Here is a tiny trained network, its code and every weight. The questions are about switching its units off for an input and a class, where a switched-off unit gives its printed mean instead of its output.

import numpy as np


def w(rows, s, z=0):
    codes = np.array(rows[::2]) - 128.0
    scale = np.full(codes.shape[1], s)
    scale[-1] = z or s
    return codes * scale


def f(y):
    return np.maximum(y, 0)


def log_softmax(a):
    a = a - a.max(-1, keepdims=True)
    return a - np.log(np.exp(a).sum(-1, keepdims=True))


def net(x, mask):
    res = np.array(x, float).reshape(1, 4) / 4 @ E
    y = f(res @ A[0][:, :-1].T + A[0][:, -1])
    res = res + np.where(mask, y, B[0][:, -1]) @ B[0][:, :-1]
    return log_softmax(res[-1] @ U[:, :-1].T + U[:, -1])


A, B = {}, {}
E = w([
[2,115,141,32,64,111,191,173,126],'x0',
[72,221,118,128,200,157,91,131,80],'x1',
[153,95,231,136,155,42,134,54,54],'x2',
[107,97,175,119,230,131,169,233,247],'x3',
],0.0086)
A[0] = w([
[130,173,97,144,176,145,116,142,123,55],'neuron 0',
[112,107,143,122,41,91,112,79,81,179],'neuron 1',
[88,115,204,113,248,86,136,153,130,241],'neuron 2',
[163,18,121,113,17,119,170,126,173,121],'neuron 3',
[176,121,124,136,50,122,139,75,89,3],'neuron 4',
[81,48,165,97,92,93,149,176,179,136],'neuron 5',
[250,35,169,162,210,101,140,108,133,141],'neuron 6',
],0.014,0.0025)
B[0] = w([
[144,184,108,122,138,146,129,143,121,177],'neuron 0',
[134,122,133,117,149,186,203,138,71,214],'neuron 1',
[138,93,48,153,128,107,160,28,119,250],'neuron 2',
[118,75,103,159,112,80,49,216,65,231],'neuron 3',
[132,122,181,116,133,98,119,74,71,197],'neuron 4',
[124,127,159,110,144,163,202,178,121,225],'neuron 5',
[107,151,202,91,97,113,121,23,248,254],'neuron 6',
],0.017,0.015)
U = w([
[159,229,152,61,147,183,73,163,131,53],'0',
[122,70,125,115,97,64,54,239,93,21],'1',
[36,27,166,13,108,102,196,254,121,187],'2',
[99,172,51,69,194,201,179,206,158,29],'3',
[138,79,144,101,120,17,90,72,227,133],'4',
[141,91,134,62,139,82,155,21,27,251],'5',
],0.0085,0.0032)

Each question gives the input, the list of numbers given to net, and the class t.
The units are the neurons (one row each of A and B). Each row of codes is followed by its name. A weight is (code - 128) times the scale printed after its matrix; where a second scale follows, it is the last column's (A, B and U).
mask holds one flag per neuron, in row order. A switched-off neuron (its flag False) gives its mean, the last column of its row in B, instead of its output. The means were averaged over made-up inputs and are rounded, as every weight is.
A unit's drop is (log p(t) with every unit on - log p(t) with that unit switched off) / (log p(t) with every unit on - log p(t) with every unit switched off).
The circuit of an input: a set's keep is (log p(t) with only the set's units on - log p(t) with every unit switched off) / (log p(t) with every unit on - log p(t) with every unit switched off). Starting from all 7 units, units are removed one at a time, each time the one whose removal leaves the highest keep (on an exact tie, the one counted first), for as long as the keep stays at least 0.8.
circuit, biggest first: the units of the circuit, biggest drop first
unit that matters most: the unit with the biggest drop
top k neurons: the k neurons with the biggest drops, biggest first
drop when u is switched off: that unit's drop, to one decimal
input [8,3,-7,8], class 3: unit that matters most : neuron 3
input [-2,-3,-6,-4], class 1: top 2 neurons : [neuron 2; neuron 6]
input [2,2,-5,2], class 3: circuit, biggest first : [neuron 3; neuron 4]
input [5,-6,5,-7], class 2: top 4 neurons : [neuron 3; neuron 2; neuron 1; neuron 6]
input [-5,2,-6,1], class 3: top 2 neurons : [neuron 6; neuron 4]
input [6,3,-8,0], class 3: top 3 neurons : [neuron 3; neuron 4; neuron 6]
input [3,-7,-2,-1], class 2: top 3 neurons : [neuron 5; neuron 1; neuron 2]
input [8,-8,-7,-8], class 2: top 2 neurons : [neuron 1; neuron 5]
input [1,5,-6,-6], class 0: top 2 neurons : [neuron 2; neuron 5]
input [5,1,2,0], class 2: top 3 neurons : [neuron 4; neuron 6; neuron 5]
input [0,-5,-2,2], class 2: top 2 neurons : [neuron 5; neuron 2]
input [-8,-4,6,-5], class 4: top 3 neurons : [neuron 6; neuron 2; neuron 5]
input [8,5,-7,-4], class 3: top 3 neurons : [neuron 3; neuron 4; neuron 6]
input [3,-8,-3,-2], class 1: top 2 neurons : [neuron 3; neuron 6]
input [-4,-8,6,2], class 4: circuit, biggest first : [neuron 6]
input [-4,6,-3,1], class 3: drop when neuron 5 is switched off : -0.1
input [-4,-8,-8,-4], class 1: drop when neuron 3 is switched off : 0.2
input [3,7,-7,-7], class 0: drop when neuron 5 is switched off : 0.3
